Below is a small trained network, with its code and all its weights. Each question gives an input and a class and asks what happens when units are switched off, that is, made to give their printed mean instead of their output.

import numpy as np


def w(rows, s, z=0):
    codes = np.array(rows[::2]) - 128.0
    scale = np.full(codes.shape[1], s)
    scale[-1] = z or s
    return codes * scale


def norm(h):
    return h / np.sqrt((h * h).mean(-1, keepdims=True) + 1e-5)


def f(y):
    return np.maximum(y, 0)


def log_softmax(a):
    a = a - a.max(-1, keepdims=True)
    return a - np.log(np.exp(a).sum(-1, keepdims=True))


def net(x, mask):
    res = np.array(x, float).reshape(1, 6) / 4 @ E
    u = 0
    for l in range(2):
        y = f(norm(res) @ A[l][:, :-1].T + A[l][:, -1])
        res = res + np.where(mask[u : u + 7], y, B[l][:, -1]) @ B[l][:, :-1]
        u += 7
    return log_softmax(norm(res)[-1] @ U[:, :-1].T + U[:, -1])


A, B = {}, {}
E = w([
[51,100,181,36,88,92,88,139,121],'x0',
[84,255,61,172,201,111,111,27,141],'x1',
[158,211,62,171,115,117,80,174,46],'x2',
[195,110,165,138,92,97,118,51,74],'x3',
[74,130,82,163,89,65,224,165,199],'x4',
[101,208,116,98,138,74,155,157,149],'x5',
],0.0065)
A[0] = w([
[104,68,138,150,67,122,140,198,137,23],'L0N1',
[91,55,181,80,114,50,146,119,189,48],'L0N2',
[102,141,106,81,170,158,81,93,84,2],'L0N3',
[189,49,172,136,142,183,154,93,142,138],'L0N4',
[138,82,80,178,91,173,157,189,118,128],'L0N5',
[161,161,69,183,133,88,177,69,156,58],'L0N6',
[254,119,137,138,116,121,151,158,36,209],'L0N7',
],0.011,0.003)
B[0] = w([
[138,186,108,153,169,189,133,154,57,198],'L0N1',
[146,169,138,137,112,223,175,114,78,213],'L0N2',
[50,39,167,164,117,187,96,165,131,168],'L0N3',
[233,70,125,112,228,54,77,87,214,225],'L0N4',
[151,190,151,172,83,187,181,139,8,202],'L0N5',
[2,226,114,215,139,62,121,144,128,208],'L0N6',
[161,181,74,56,51,142,107,118,160,255],'L0N7',
],0.0085,0.0088)
A[1] = w([
[76,125,95,198,162,2,110,122,165,4],'L1N1',
[131,112,141,76,98,189,142,106,45,233],'L1N2',
[91,148,154,112,113,130,154,233,145,55],'L1N3',
[122,185,67,106,189,170,168,252,194,110],'L1N4',
[163,113,119,165,159,133,17,177,75,157],'L1N5',
[35,120,157,115,198,164,222,53,235,196],'L1N6',
[94,145,216,127,29,144,202,155,120,43],'L1N7',
],0.0082,0.0022)
B[1] = w([
[143,147,148,194,193,135,156,90,228,210],'L1N1',
[123,155,70,192,167,67,174,153,150,254],'L1N2',
[146,96,44,124,75,97,63,134,172,178],'L1N3',
[204,102,144,101,125,89,88,85,97,235],'L1N4',
[2,135,147,66,53,167,172,88,133,212],'L1N5',
[214,124,135,97,88,77,104,170,71,218],'L1N6',
[96,170,166,136,43,187,131,90,60,185],'L1N7',
],0.0096,0.0064)
U = w([
[88,77,158,99,175,185,79,75,167,134],'0',
[96,122,144,142,126,103,87,118,114,77],'1',
[180,86,165,172,206,172,205,170,72,56],'2',
[115,78,153,178,178,129,173,123,155,1],'3',
[118,207,88,132,59,181,153,148,48,200],'4',
[235,88,113,72,127,100,92,118,164,201],'5',
[7,98,117,107,118,145,80,159,108,52],'6',
[100,173,88,220,208,71,125,117,214,155],'7',
],0.016,0.0053)

Each question gives the input, the list of numbers given to net, and the class t.
The units are the neurons (one row each of A and B). Each row of codes is followed by its name. A weight is (code - 128) times the scale printed after its matrix; where a second scale follows, it is the last column's (A, B and U).
mask holds one flag per neuron, layer by layer. A switched-off neuron (its flag False) gives its mean, the last column of its row in B, instead of its output. The means were averaged over made-up inputs and are rounded, as every weight is.
A unit's drop is (log p(t) with every unit on - log p(t) with that unit switched off) / (log p(t) with every unit on - log p(t) with every unit switched off).
The circuit of an input: a set's keep is (log p(t) with only the set's units on - log p(t) with every unit switched off) / (log p(t) with every unit on - log p(t) with every unit switched off). Starting from the 12 units with the biggest drops (on a tie, the unit counted first), units are removed one at a time, each time the one whose removal leaves the highest keep (on an exact tie, the one counted first), for as long as the keep stays at least 0.8.
units of the circuit, in order: the units of the circuit, biggest drop first
most important unit: the unit with the biggest drop
top k neurons: the k neurons with the biggest drops, biggest first
top k neurons in layer l: the k neurons of layer l with the biggest drops, biggest first
input [3,-6,-3,-2,1,-5], class 2: most important unit	L0N4
input [7,2,-1,5,-4,0], class 6: top 3 neurons	L0N3, L0N5, L0N4
input [8,5,4,-8,6,7], class 5: top 2 neurons in layer 0	L0N6, L0N5
input [0,-3,-3,5,4,-7], class 2: units of the circuit, in order	L0N2, L0N1, L0N5, L0N4
input [-4,0,0,1,2,-5], class 7: top 3 neurons	L0N4, L0N6, L0N2
input [1,6,4,1,-4,-1], class 0: units of the circuit, in order	L0N5, L0N3
input [-7,-4,3,7,-5,7], class 5: units of the circuit, in order	L0N5, L0N2
input [-7,1,-5,-7,-3,-1], class 5: top 3 neurons in layer 1	L1N6, L1N2, L1N4
input [0,-8,-8,-6,6,5], class 4: top 2 neurons	L1N7, L0N2
input [-7,-5,1,-5,-3,-8], class 5: top 4 neurons in layer 0	L0N4, L0N7, L0N6, L0N2
input [4,2,5,-4,3,0], class 7: top 3 neurons in layer 0	L0N2, L0N7, L0N5
input [1,1,-4,-6,8,8], class 5: top 4 neurons in layer 1	L1N4, L1N6, L1N3, L1N5
input [6,-2,-3,-2,0,-6], class 2: top 2 neurons	L0N2, L0N4
input [-3,-3,3,-1,-3,-8], class 5: units of the circuit, in order	L0N4
input [1,0,-3,1,2,-2], class 5: top 2 neurons	L0N4, L0N5
input [8,-4,-8,8,7,-1], class 2: units of the circuit, in order	L0N2, L0N7
input [4,6,6,-8,0,-6], class 6: top 2 neurons	L0N4, L0N3
input [8,4,-7,-8,8,1], class 4: top 3 neurons	L0N2, L0N4, L1N7
input [-6,2,8,-3,0,8], class 7: top 2 neurons in layer 0	L0N6, L0N2
input [3,7,-2,4,-8,-3], class 0: top neuron in layer 0	L0N6
